Here is a tiny trained network, its code and every weight. The questions are about switching its units off for an input and a target symbol, where a switched-off unit gives its printed mean instead of its output.

import numpy as np


def w(rows, s, z=0):
    codes = np.array(rows[::2]) - 128.0
    scale = np.full(codes.shape[1], s)
    scale[-1] = z or s
    return codes * scale


def norm(h):
    return h / np.sqrt((h * h).mean(-1, keepdims=True) + 1e-5)


def softmax(a):
    e = np.exp(a - a.max(-1, keepdims=True))
    return e / e.sum(-1, keepdims=True)


def log_softmax(a):
    a = a - a.max(-1, keepdims=True)
    return a - np.log(np.exp(a).sum(-1, keepdims=True))


def net(x, mask):
    ids = ['αβδζθλξπσφω'.index(c) for c in x.split()]
    T = len(ids)
    res = E[ids] + P[:T]
    u = 0
    for l in range(2):
        r = norm(res)
        for j in range(3):
            rows = slice(2 * j, 2 * j + 2)
            q, k, v = (r @ M[l][rows].T for M in (Q, K, V))
            z = softmax(np.where(np.tri(T) > 0, q @ k.T / 2**0.5, -1e9)) @ v
            o = O[l][rows]
            res = res + np.where(mask[u + j], z, o[:, -1]) @ o[:, :-1]
        u += 3
    return log_softmax(norm(res)[-1] @ U[:, :-1].T + U[:, -1])


Q, K, V, O = {}, {}, {}, {}
E = w([
[43,158,117,92,164],'α',
[106,173,89,152,138],'β',
[192,154,122,9,92],'δ',
[212,72,156,197,96],'ζ',
[57,135,116,104,141],'θ',
[84,176,100,121,166],'λ',
[219,66,38,160,153],'ξ',
[64,161,100,140,136],'π',
[160,31,45,79,187],'σ',
[44,158,133,95,168],'φ',
[103,95,177,179,218],'ω',
],0.011)
P = w([
[154,178,166,97,254],'0',
[121,170,129,93,200],'1',
[101,162,120,89,177],'2',
[109,158,107,106,149],'3',
[104,158,100,110,122],'4',
[114,141,98,113,101],'5',
[102,125,94,107,82],'6',
[113,96,83,107,61],'7',
[109,86,76,95,58],'8',
],0.0071)
Q[0] = w([
[86,68,105,183,112],'0.h0',
[188,186,114,159,145],'0.h0',
[248,48,250,169,211],'0.h1',
[206,186,254,179,117],'0.h1',
[50,253,165,126,187],'0.h2',
[171,23,251,203,252],'0.h2',
],0.0075)
K[0] = w([
[205,62,155,180,73],'0.h0',
[85,129,125,131,147],'0.h0',
[54,238,130,159,225],'0.h1',
[127,234,187,167,192],'0.h1',
[68,158,48,74,195],'0.h2',
[123,95,254,203,247],'0.h2',
],0.0084)
V[0] = w([
[87,69,135,165,217],'0.h0',
[146,139,147,118,254],'0.h0',
[164,82,75,41,208],'0.h1',
[187,137,64,246,154],'0.h1',
[128,131,12,172,77],'0.h2',
[86,104,194,214,119],'0.h2',
],0.0059)
O[0] = w([
[68,124,153,160,93,194],'0.h0',
[130,154,158,233,3,233],'0.h0',
[101,96,179,240,19,254],'0.h1',
[38,135,101,76,102,169],'0.h1',
[65,99,177,78,147,118],'0.h2',
[127,18,116,180,202,122],'0.h2',
],0.0056,0.0043)
Q[1] = w([
[222,76,89,153,161],'1.h0',
[76,154,131,98,238],'1.h0',
[115,167,71,105,228],'1.h1',
[224,212,244,104,221],'1.h1',
[224,2,7,156,85],'1.h2',
[4,210,106,27,55],'1.h2',
],0.0081)
K[1] = w([
[60,82,235,116,181],'1.h0',
[111,143,63,208,95],'1.h0',
[129,147,205,234,57],'1.h1',
[31,238,254,174,48],'1.h1',
[251,39,83,226,130],'1.h2',
[121,143,188,36,17],'1.h2',
],0.0081)
V[1] = w([
[112,106,210,124,161],'1.h0',
[92,159,206,63,73],'1.h0',
[200,210,158,233,108],'1.h1',
[129,162,12,75,158],'1.h1',
[172,102,2,215,211],'1.h2',
[39,148,129,192,101],'1.h2',
],0.0063)
O[1] = w([
[14,226,135,182,145,115],'1.h0',
[193,249,52,97,92,125],'1.h0',
[104,23,99,3,91,253],'1.h1',
[54,105,77,214,8,24],'1.h1',
[56,73,23,144,108,117],'1.h2',
[175,46,72,219,201,241],'1.h2',
],0.0055,0.0051)
U = w([
[157,148,116,139,175,150],'α',
[192,185,85,171,133,190],'β',
[152,136,161,152,158,162],'δ',
[69,85,31,176,204,10],'ζ',
[151,121,61,134,119,106],'θ',
[56,73,161,118,64,68],'λ',
[118,79,134,116,113,2],'ξ',
[81,105,87,34,161,227],'π',
[228,4,198,79,131,70],'σ',
[191,177,137,83,46,201],'φ',
[66,177,200,203,88,189],'ω',
],0.011,0.005)

Each question gives the input, a string of symbols that net reads in full, and the target symbol t.
The units are the heads (2 rows each of Q, K, V and O). Each row of codes is followed by its name. A weight is (code - 128) times the scale printed after its matrix; where a second scale follows, it is the last column's (O and U).
mask holds one flag per head, layer by layer. A switched-off head (its flag False) gives its mean, the last column of its rows in O, instead of its output. The means were averaged over made-up inputs and are rounded, as every weight is.
A unit's drop is (log p(t) with every unit on - log p(t) with that unit switched off) / (log p(t) with every unit on - log p(t) with every unit switched off).
The circuit of an input: a set's keep is (log p(t) with only the set's units on - log p(t) with every unit switched off) / (log p(t) with every unit on - log p(t) with every unit switched off). Starting from all 6 units, units are removed one at a time, each time the one whose removal leaves the highest keep (on an exact tie, the one counted first), for as long as the keep stays at least 0.8.
units of the circuit, in order: the units of the circuit, biggest drop first
unit that matters most: the unit with the biggest drop
which heads matter: for each layer, one digit per head in row order, 1 if its drop is at least 0.15 and else 0, layers parted by /
drop when u is switched off: that unit's drop, to one decimal
input ζ σ β, target ω: unit that matters most => 0.h2
input θ ζ π ζ φ λ ζ θ, target π: which heads matter => 010 / 000
input ζ β σ δ π ζ σ ω λ, target ω: which heads matter => 000 / 010
input ζ ζ π ζ ζ ξ, target ζ: which heads matter => 001 / 010
input ζ σ π, target ω: which heads matter => 000 / 000
input β π δ θ, target φ: which heads matter => 001 / 100
input θ δ θ ω θ π, target φ: units of the circuit, in order => (1.h0, 1.h2)
input σ ξ ζ θ σ β β, target ω: units of the circuit, in order => (1.h1, 0.h2)
input θ δ ζ ζ ξ, target ζ: units of the circuit, in order => (0.h2, 1.h2)
input ζ ζ δ ξ ω ζ ζ ζ σ, target ζ: units of the circuit, in order => (1.h1, 0.h0)
input ζ ξ θ, target λ: units of the circuit, in order => (1.h1, 1.h0)
input θ δ π λ, target φ: units of the circuit, in order => (0.h2, 1.h1, 1.h0, 0.h1)
input σ ζ σ ζ ζ ζ π, target π: which heads matter => 110 / 000
input δ ζ ζ φ δ π, target φ: units of the circuit, in order => (1.h2)
input ξ θ π, target λ: units of the circuit, in order => (0.h1, 1.h0)
input ζ θ ζ π, target π: which heads matter => 010 / 010
input α ξ ξ θ φ, target λ: units of the circuit, in order => (0.h1, 1.h0)
input ζ β λ α π σ ζ θ, target π: which heads matter => 110 / 000
input π ζ β, target π: which heads matter => 010 / 010
input π φ λ ζ σ ζ δ θ β, target φ: units of the circuit, in order => (1.h2)
input θ θ ζ σ ζ θ ω, target ζ: units of the circuit, in order => (1.h2, 0.h2)
input ζ ζ ζ θ ζ ζ σ α, target ω: which heads matter => 000 / 011
input ζ α π ζ β σ ζ ω σ, target ζ: drop when 0.h2 is switched off => 0.1
input ζ σ π α π, target ω: drop when 1.h1 is switched off => 0.1
input ζ ζ ζ β, target π: drop when 0.h1 is switched off => 0.2
input φ θ λ, target β: drop when 0.h0 is switched off => 0.4
input ζ β ζ θ ζ σ α φ θ, target ω: unit that matters most => 1.h1
